Q:
[[-0.07 -0.06  0.02  0.04 -0.17  0.08 -0.02 -0.04 -0.04 -0.01  0.05 -0.03
  -0.13  0.01]
 [ 0.02  0.03 -0.03 -0.07 -0.14 -0.13 -0.02 -0.02 -0.13 -0.25 -0.10  0.01
   0.05 -0.01]
 [ 0.06 -0.12  0.06 -0.15  0.10 -0.06  0.03 -0.13 -0.01 -0.02  0.10 -0.08
   0.04 -0.07]
 [-0.04 -0.06  0.00  0.05 -0.18  0.09 -0.02 -0.02 -0.05 -0.01  0.03 -0.04
  -0.14  0.03]
 [ 0.07 -0.13  0.05 -0.16  0.11 -0.06  0.05 -0.13  0.00 -0.01  0.09 -0.07
   0.02 -0.07]
 [ 0.09 -0.10  0.08 -0.13  0.17 -0.09  0.06 -0.15  0.04  0.04  0.07 -0.13
   0.01 -0.04]
 [ 0.01  0.05 -0.04 -0.06 -0.15 -0.14 -0.03 -0.01 -0.13 -0.25 -0.10  0.00
   0.04 -0.03]
 [ 0.05 -0.12  0.05 -0.16  0.09 -0.06  0.05 -0.13  0.00 -0.01  0.09 -0.08
   0.02 -0.07]
 [-0.13  0.04 -0.02  0.09 -0.03  0.00 -0.08 -0.22  0.04  0.06 -0.08  0.05
  -0.05 -0.23]
 [-0.01  0.04 -0.03 -0.07 -0.15 -0.14 -0.02 -0.03 -0.14 -0.24 -0.10  0.00
   0.05 -0.02]
 [-0.12  0.05 -0.04  0.12 -0.02  0.02 -0.08 -0.24  0.06  0.06 -0.09  0.03
  -0.02 -0.18]]
A: -0.01

Q:
[[-1.76 -1.67 -0.39 -0.94  0.05 -1.07]
 [-0.88 -0.31 -0.02  0.59 -0.36  1.49]
 [ 0.52  0.37 -0.70 -0.37 -0.17 -1.07]
 [-1.56 -0.76 -0.05 -0.23 -1.04  0.25]
 [ 0.04  0.41 -0.37  0.80 -1.71  0.07]
 [-0.98 -0.95  0.06 -0.85 -0.45 -0.10]
 [ 0.20 -0.08 -0.21 -0.91  0.08 -1.40]
 [-0.43  0.11  0.17  0.20 -0.40  0.82]
 [ 0.08 -0.98 -1.28 -1.12  0.50 -2.18]
 [-0.38  0.69  0.27 -0.16  0.79 -0.44]]
A: 0.08

Q:
[[-1.12 -0.21 -0.89 -0.13 -0.57 -0.25]
 [-0.30 -0.19  0.83  0.62 -1.88 -0.56]
 [-0.31 -0.74 -0.69 -0.18 -1.46  1.19]
 [-0.18 -0.27 -0.30 -0.34 -0.57  0.36]
 [ 1.02 -0.38  1.75  0.50 -0.91 -0.40]
 [-0.76 -0.31 -0.97 -0.41  0.96 -0.74]
 [-0.98 -0.04 -1.12 -0.24 -1.12  0.34]
 [ 0.50  0.78 -0.11 -0.22  0.33 -0.22]
 [-1.26 -1.39 -0.56  0.19 -1.92 -0.07]
 [ 1.00  0.12  0.32 -0.43  1.76 -0.37]
 [-1.15 -0.95 -0.85 -0.21 -1.70  0.21]
 [-0.72  0.52 -1.07 -0.33 -0.33  0.22]]
A: -1.15

Q:
[[ 1.03  1.02  1.31  0.69  0.15 -2.19 -1.01  0.99  1.60 -0.28  1.09  0.02
   0.89]
 [-2.50 -0.39  0.12 -1.09  0.23 -1.91  0.69 -1.46 -2.56 -1.50  0.38 -0.14
   1.05]
 [ 0.71 -2.56 -1.86 -2.24  0.16  1.15 -1.69  1.45 -1.02  1.67 -2.26  1.47
   1.55]
 [ 0.89  0.88  0.28  0.73 -0.32 -1.15  1.14 -0.87 -0.85 -1.63 -2.35 -0.33
   1.19]
 [-2.06 -1.08 -1.35  0.02  0.55 -1.11  0.59 -2.30 -1.05  0.50  1.29  0.34
  -0.73]
 [-1.27 -1.15 -1.62 -0.52 -1.83 -1.11 -1.37 -2.36 -2.42 -0.85 -2.51  0.70
   0.23]
 [-0.24 -1.45  0.83 -2.35 -0.38 -0.11 -1.96 -0.92 -0.13  1.59 -0.67 -0.20
   0.60]
 [-1.53 -0.11 -0.19 -1.60 -1.67  0.65  0.46  1.14  0.27 -1.81 -0.61 -1.41
   1.56]
 [-1.24  0.46  1.51  0.22  0.65 -1.42  0.81  0.00 -0.94  0.44 -2.42 -0.53
  -1.28]]
A: -1.53

Q:
[[ 0.291  0.205  0.963  1.156  1.156  1.093  0.809  1.226  0.997]
 [ 1.718  1.587 -0.023  0.042 -0.001  0.288 -0.199  1.205  0.036]
 [ 1.603  1.748 -0.533 -0.828 -0.855 -0.490  0.279  0.583 -0.398]
 [-1.662 -1.218  1.333  1.155  1.235  0.877  2.780  0.250  1.461]
 [ 0.359  1.175 -0.712 -1.692 -1.680 -1.437  1.897 -0.648 -0.472]
 [ 1.596  1.398  0.335  0.536  0.483  0.694 -0.284  1.443  0.350]]
A: 0.359

Q:
[[-175.23 -194.21 -228.70 -187.29 -266.04   98.46   36.80  189.52 -286.69
  -267.47 -235.78]
 [  80.61   63.89    1.76 -171.04  -85.18 -292.52 -271.39   12.78 -252.45
  -247.51  107.06]
 [-212.08  -88.68 -239.27 -122.88  104.67 -218.80 -164.97  132.06 -195.49
   114.68  -61.73]
 [ 112.37 -233.86   51.02  194.73 -239.14   -9.18 -145.03   10.42  187.40
   113.88  -58.90]
 [  81.26  193.63 -208.10  131.08 -242.60  119.21  140.69 -198.52 -150.60
    31.68  -89.07]
 [  35.32   96.07  103.87 -275.21  -63.05   71.36  112.68   22.89    1.42
   -42.17 -165.49]
 [ 177.04  -90.29  172.60   42.71  -10.74  -51.58  -18.59 -238.94  -43.28
    67.28 -130.80]]
A: 35.32
---
[[ -6   6 -23  47 -15]
 [-87  22  -2  17 -39]] -> -23

[ 78 -11 -34   4 -80] -> -34

[ 22  94   9 -10   2] -> 9

[-61 -97 -30 -17  97] -> -30

[ -18   -3    8 -100  -70] -> 8

[[ 11  13  56  50 -18]
 [  8  11 -71 -68  13]
 [  6   9 -86 -81 -34]] -> 56

[[-29   1  -6 -10 -26]
 [-86 -90  -5  11 -10]] -> -6

[-15 -48 -20  78 -32] -> -20
